Here is a tiny trained network, its code and every weight. The questions are about switching its units off for an input and a class, where a switched-off unit gives its printed mean instead of its output.

import numpy as np


def w(rows, s, z=0):
    codes = np.array(rows[::2]) - 128.0
    scale = np.full(codes.shape[1], s)
    scale[-1] = z or s
    return codes * scale


def f(y):
    return np.maximum(y, 0)


def log_softmax(a):
    a = a - a.max(-1, keepdims=True)
    return a - np.log(np.exp(a).sum(-1, keepdims=True))


def net(x, mask):
    res = np.array(x, float).reshape(1, 7) / 4 @ E
    y = f(res @ A[0][:, :-1].T + A[0][:, -1])
    res = res + np.where(mask, y, B[0][:, -1]) @ B[0][:, :-1]
    return log_softmax(res[-1] @ U[:, :-1].T + U[:, -1])


A, B = {}, {}
E = w([
[127,128,126,128],'x0',
[233,192,188,98],'x1',
[76,143,161,22],'x2',
[129,129,127,126],'x3',
[63,239,114,163],'x4',
[129,128,127,127],'x5',
[163,140,1,70],'x6',
],0.0084)
A[0] = w([
[89,159,169,172,128],'n0',
[71,157,133,21,86],'n1',
[103,115,8,109,59],'n2',
[95,196,109,164,37],'n3',
[132,174,47,106,88],'n4',
[159,110,79,225,62],'n5',
[73,238,141,145,124],'n6',
[83,96,84,189,112],'n7',
[124,210,79,135,118],'n8',
[122,107,115,177,143],'n9',
[56,87,157,155,122],'n10',
[124,106,171,61,195],'n11',
[191,48,82,69,142],'n12',
[64,103,122,88,129],'n13',
[87,184,148,145,64],'n14',
[61,80,101,140,96],'n15',
[59,104,238,199,3],'n16',
[210,200,182,117,203],'n17',
[168,86,149,123,203],'n18',
[85,111,113,121,100],'n19',
[115,170,93,127,147],'n20',
[131,219,141,198,154],'n21',
[90,133,147,66,59],'n22',
[191,169,100,93,92],'n23',
[147,47,178,116,150],'n24',
[143,140,92,187,96],'n25',
[164,180,222,109,94],'n26',
[109,138,220,159,140],'n27',
[200,153,79,227,88],'n28',
],0.013,0.0017)
B[0] = w([
[102,102,116,87,196],'n0',
[161,120,206,137,227],'n1',
[160,137,108,51,237],'n2',
[97,95,126,177,184],'n3',
[107,101,129,45,202],'n4',
[147,127,185,148,206],'n5',
[98,101,108,184,226],'n6',
[138,186,120,144,206],'n7',
[103,93,126,131,191],'n8',
[147,167,158,144,172],'n9',
[174,161,88,106,207],'n10',
[115,141,155,187,205],'n11',
[76,92,134,146,247],'n12',
[177,180,133,183,197],'n13',
[92,88,144,180,183],'n14',
[142,173,87,174,208],'n15',
[134,130,128,8,254],'n16',
[156,154,60,169,241],'n17',
[88,105,89,141,187],'n18',
[152,175,103,172,171],'n19',
[94,66,152,120,169],'n20',
[122,112,116,129,213],'n21',
[152,122,184,176,185],'n22',
[150,158,81,97,194],'n23',
[62,86,98,180,211],'n24',
[130,118,154,128,175],'n25',
[150,163,115,125,230],'n26',
[129,115,93,57,223],'n27',
[155,120,192,126,218],'n28',
],0.011,0.0091)
U = w([
[40,58,88,143,82],'0',
[131,144,99,29,254],'1',
[184,230,66,137,68],'2',
[181,151,252,136,99],'3',
],0.017,0.0037)

Each question gives the input, the list of numbers given to net, and the class t.
The units are the neurons (one row each of A and B). Each row of codes is followed by its name. A weight is (code - 128) times the scale printed after its matrix; where a second scale follows, it is the last column's (A, B and U).
mask holds one flag per neuron, in row order. A switched-off neuron (its flag False) gives its mean, the last column of its row in B, instead of its output. The means were averaged over made-up inputs and are rounded, as every weight is.
A unit's drop is (log p(t) with every unit on - log p(t) with that unit switched off) / (log p(t) with every unit on - log p(t) with every unit switched off).
The circuit of an input: a set's keep is (log p(t) with only the set's units on - log p(t) with every unit switched off) / (log p(t) with every unit on - log p(t) with every unit switched off). Starting from the 12 units with the biggest drops (on a tie, the unit counted first), units are removed one at a time, each time the one whose removal leaves the highest keep (on an exact tie, the one counted first), for as long as the keep stays at least 0.8.
units of the circuit, in order: the units of the circuit, biggest drop first
most important unit: the unit with the biggest drop
top k neurons: the k neurons with the biggest drops, biggest first
drop of u: that unit's drop, to one decimal
input [0,-7,-8,4,-7,3,5], class 3: top 2 neurons : n5; n28
input [2,8,6,3,0,3,6], class 2: top 2 neurons : n17; n23
input [-5,-4,8,8,4,-6,-3], class 3: most important unit : n1
input [3,1,-6,-6,-2,5,6], class 1: top 2 neurons : n1; n2
input [3,7,3,-1,8,5,-6], class 0: units of the circuit, in order : n6; n14
input [-2,-5,-8,-2,-4,-3,6], class 3: units of the circuit, in order : n5; n28
input [8,1,6,-6,1,6,-8], class 1: top 2 neurons : n16; n27
input [-1,-8,-8,-8,-4,-2,1], class 2: top 3 neurons : n15; n7; n1
input [2,-6,8,-6,7,6,-1], class 3: top 3 neurons : n1; n13; n22
input [-6,-8,2,1,-1,-2,6], class 2: top 3 neurons : n15; n13; n16
input [-6,6,-7,-8,-2,1,1], class 3: top 2 neurons : n28; n5
input [-1,5,-4,-2,-7,6,7], class 0: top 2 neurons : n12; n16
input [1,6,-5,4,4,0,-6], class 1: top 3 neurons : n16; n27; n0
input [1,5,-8,5,6,-3,-2], class 3: units of the circuit, in order : n28
input [-8,1,5,-4,3,-1,-7], class 1: top 2 neurons : n16; n27
input [6,7,-4,-6,-7,-5,2], class 0: top 3 neurons : n12; n24; n18
input [-1,7,6,-3,-1,4,-4], class 2: top 2 neurons : n17; n26
input [4,6,6,1,-8,-6,7], class 0: drop of n16 : 0.1
input [-4,1,-6,5,7,3,-5], class 0: drop of n3 : 0.1
input [0,5,6,-7,-2,4,4], class 3: units of the circuit, in order : n1
input [-8,-5,4,8,-4,5,0], class 2: drop of n15 : 0.2
